Below is a small trained network, with its code and all its weights. Each question gives an input and a class and asks what happens when units are switched off, that is, made to give their printed mean instead of their output.

import numpy as np


def w(rows, s, z=0):
    codes = np.array(rows[::2]) - 128.0
    scale = np.full(codes.shape[1], s)
    scale[-1] = z or s
    return codes * scale


def norm(h):
    return h / np.sqrt((h * h).mean(-1, keepdims=True) + 1e-5)


def f(y):
    return np.maximum(y, 0)


def log_softmax(a):
    a = a - a.max(-1, keepdims=True)
    return a - np.log(np.exp(a).sum(-1, keepdims=True))


def net(x, mask):
    res = np.array(x, float).reshape(1, 8) / 4 @ E
    u = 0
    for l in range(4):
        y = f(norm(res) @ A[l][:, :-1].T + A[l][:, -1])
        res = res + np.where(mask[u : u + 7], y, B[l][:, -1]) @ B[l][:, :-1]
        u += 7
    return log_softmax(norm(res)[-1] @ U[:, :-1].T + U[:, -1])


A, B = {}, {}
E = w([
[86,91,141,199,159,193,108,181,149,156,118],'x0',
[132,131,110,130,117,138,120,127,119,123,130],'x1',
[64,195,62,106,174,125,143,171,124,156,58],'x2',
[180,194,180,150,137,163,124,147,49,207,144],'x3',
[90,112,130,131,173,171,112,11,92,140,102],'x4',
[124,129,132,125,129,133,142,128,134,130,137],'x5',
[145,63,46,168,154,89,165,123,109,210,172],'x6',
[122,125,148,123,146,115,130,131,139,132,131],'x7',
],0.012)
A[0] = w([
[114,143,149,146,109,134,124,134,146,40,134,86],'L0N0',
[99,105,135,137,156,185,89,16,162,110,116,50],'L0N1',
[106,63,149,247,151,210,97,189,171,86,102,2],'L0N2',
[67,36,111,110,88,128,134,121,209,64,97,25],'L0N3',
[176,30,170,148,129,178,98,138,115,61,157,19],'L0N4',
[183,120,118,129,97,117,95,237,202,87,154,32],'L0N5',
[83,154,177,144,109,180,58,147,124,29,134,35],'L0N6',
],0.011,0.0055)
B[0] = w([
[150,129,133,109,111,109,100,115,149,118,85,199],'L0N0',
[50,97,169,137,111,98,198,124,40,107,103,220],'L0N1',
[67,94,138,1,111,183,62,170,135,210,216,232],'L0N2',
[168,165,86,184,206,174,68,153,145,40,220,254],'L0N3',
[95,189,111,218,58,126,152,70,193,182,131,209],'L0N4',
[60,109,163,145,106,78,225,173,45,98,125,254],'L0N5',
[208,99,128,93,180,173,205,136,177,152,53,231],'L0N6',
],0.011,0.0063)
A[1] = w([
[234,188,201,138,168,162,102,136,117,153,169,68],'L1N0',
[186,166,105,27,93,21,131,49,116,56,157,45],'L1N1',
[52,205,65,90,166,104,100,167,174,110,53,87],'L1N2',
[194,93,146,123,105,94,51,142,115,138,71,30],'L1N3',
[157,2,42,156,144,66,137,116,144,180,167,33],'L1N4',
[175,81,202,143,36,93,106,70,178,84,173,48],'L1N5',
[140,145,203,89,107,167,96,135,178,43,49,3],'L1N6',
],0.014,0.0031)
B[1] = w([
[165,167,142,160,122,177,109,153,75,130,139,195],'L1N0',
[30,49,173,98,141,213,81,202,150,154,156,244],'L1N1',
[94,193,104,170,81,105,132,81,164,172,108,219],'L1N2',
[149,140,98,163,139,158,139,137,120,123,137,136],'L1N3',
[248,119,129,48,161,128,186,101,170,148,121,219],'L1N4',
[64,204,93,188,111,93,157,105,174,183,109,213],'L1N5',
[241,113,128,42,153,131,188,109,161,150,117,200],'L1N6',
],0.014,0.011)
A[2] = w([
[165,103,159,120,95,79,106,135,154,97,83,54],'L2N0',
[176,166,145,178,116,135,81,146,22,120,114,65],'L2N1',
[151,81,145,126,117,65,62,90,91,141,103,42],'L2N2',
[143,123,141,150,57,47,147,234,107,61,118,14],'L2N3',
[191,70,85,140,166,62,114,119,109,125,134,3],'L2N4',
[103,82,61,118,142,77,96,98,197,7,134,32],'L2N5',
[85,81,144,146,174,152,117,3,46,75,83,70],'L2N6',
],0.018,0.0022)
B[2] = w([
[138,132,116,108,133,150,146,101,106,111,114,147],'L2N0',
[147,110,116,178,180,143,88,119,150,8,172,241],'L2N1',
[90,137,129,134,125,121,141,133,116,151,119,130],'L2N2',
[93,128,146,73,129,31,185,104,64,139,156,232],'L2N3',
[142,121,167,80,110,177,166,125,143,131,82,187],'L2N4',
[200,179,163,223,147,182,56,162,62,64,150,253],'L2N5',
[80,145,131,67,128,16,199,158,88,122,193,225],'L2N6',
],0.017,0.006)
A[3] = w([
[150,128,125,181,155,142,13,124,116,77,136,68],'L3N0',
[30,30,139,112,133,192,12,196,128,216,129,52],'L3N1',
[167,93,119,130,34,35,103,233,129,117,121,6],'L3N2',
[194,100,177,71,93,146,125,80,125,124,46,31],'L3N3',
[178,48,48,140,160,131,100,123,109,223,131,41],'L3N4',
[101,188,119,217,17,83,91,42,205,177,147,44],'L3N5',
[87,175,7,160,88,51,56,104,163,144,16,98],'L3N6',
],0.015,0.0015)
B[3] = w([
[175,117,125,160,143,129,96,123,113,96,142,227],'L3N0',
[92,115,133,68,104,129,7,120,129,132,130,255],'L3N1',
[95,123,90,103,189,109,126,34,85,104,147,170],'L3N2',
[178,88,90,127,94,88,128,126,170,103,93,208],'L3N3',
[124,158,163,102,99,132,127,134,159,67,70,185],'L3N4',
[115,116,76,221,138,145,139,140,110,176,51,226],'L3N5',
[114,71,153,233,97,143,153,118,121,180,158,182],'L3N6',
],0.019,0.0094)
U = w([
[238,119,144,69,117,131,196,118,197,118,70,137],'0',
[66,132,135,107,138,14,204,122,50,117,188,85],'1',
[188,149,138,223,168,162,63,142,104,51,184,28],'2',
[64,102,145,91,101,148,36,142,149,163,141,249],'3',
[99,129,103,249,98,121,160,110,144,198,88,153],'4',
],0.012,0.0011)

Each question gives the input, the list of numbers given to net, and the class t.
The units are the neurons (one row each of A and B). Each row of codes is followed by its name. A weight is (code - 128) times the scale printed after its matrix; where a second scale follows, it is the last column's (A, B and U).
mask holds one flag per neuron, layer by layer. A switched-off neuron (its flag False) gives its mean, the last column of its row in B, instead of its output. The means were averaged over made-up inputs and are rounded, as every weight is.
A unit's drop is (log p(t) with every unit on - log p(t) with that unit switched off) / (log p(t) with every unit on - log p(t) with every unit switched off).
The circuit of an input: a set's keep is (log p(t) with only the set's units on - log p(t) with every unit switched off) / (log p(t) with every unit on - log p(t) with every unit switched off). Starting from the 12 units with the biggest drops (on a tie, the unit counted first), units are removed one at a time, each time the one whose removal leaves the highest keep (on an exact tie, the one counted first), for as long as the keep stays at least 0.8.
units of the circuit, in order: the units of the circuit, biggest drop first
k most important neurons: the k neurons with the biggest drops, biggest first
k most important neurons of layer l: the k neurons of layer l with the biggest drops, biggest first
drop of u: that unit's drop, to one decimal
input [5,8,-2,-2,7,3,-3,6], class 1: 3 most important neurons	(L0N1, L2N6, L1N1)
input [3,5,7,-7,5,2,2,-3], class 2: most important neuron	(L0N3)
input [5,-7,4,3,-5,-2,-1,2], class 1: units of the circuit, in order	(L0N5, L1N1, L2N3)
input [-4,-7,7,7,-1,1,2,-8], class 2: 4 most important neurons	(L2N1, L1N5, L1N0, L0N4)
input [-6,-8,2,8,-2,4,6,-1], class 2: units of the circuit, in order	(L1N0, L2N1)
input [-4,4,3,0,-7,2,7,0], class 0: 3 most important neurons	(L1N4, L2N4, L0N1)
input [-5,2,-7,0,-1,-1,-7,1], class 0: 2 most important neurons	(L1N6, L0N6)
input [-3,3,-8,6,1,0,-3,1], class 4: 2 most important neurons	(L1N5, L0N4)
input [2,5,-7,0,3,2,6,6], class 4: 3 most important neurons	(L0N4, L1N5, L3N5)
input [6,-1,-6,-4,5,7,1,-8], class 3: 3 most important neurons	(L0N2, L3N1, L1N2)
input [-6,-5,5,8,-7,-5,2,-5], class 2: units of the circuit, in order	(L2N1, L1N0)
input [-7,-2,3,-3,6,-5,5,-2], class 3: 2 most important neurons	(L1N1, L0N5)
input [2,0,-5,-5,-6,5,-6,-3], class 0: 4 most important neurons	(L0N6, L1N6, L0N0, L2N6)
input [-4,5,8,-3,8,5,-2,8], class 1: 4 most important neurons	(L2N6, L0N1, L1N5, L0N4)
input [6,-1,5,2,0,-6,-6,2], class 0: 2 most important neurons	(L0N6, L1N6)
input [-2,4,-6,-3,4,-4,8,5], class 0: units of the circuit, in order	(L1N4)
input [-4,-4,1,6,1,-5,-7,-5], class 0: 2 most important neurons	(L1N6, L0N3)
input [6,3,7,3,3,3,-6,-5], class 4: 3 most important neurons of layer 3	(L3N6, L3N4, L3N1)
input [-7,3,4,-3,-7,-1,-5,-7], class 1: 3 most important neurons of layer 1	(L1N4, L1N6, L1N5)
input [7,-5,-6,5,-6,1,-2,7], class 3: units of the circuit, in order	(L0N2)
input [1,-2,-5,2,-8,-6,-7,8], class 1: 2 most important neurons of layer 2	(L2N3, L2N4)
input [-8,-2,2,5,4,-7,-2,7], class 3: drop of L0N3	0.1
input [-6,1,-6,1,3,-6,2,0], class 3: 2 most important neurons of layer 1	(L1N1, L1N2)
input [-4,-4,-2,-7,0,2,-2,-7], class 2: drop of L0N3	4.7
input [-4,-4,-5,-1,-8,8,-1,3], class 1: drop of L0N5	2.1
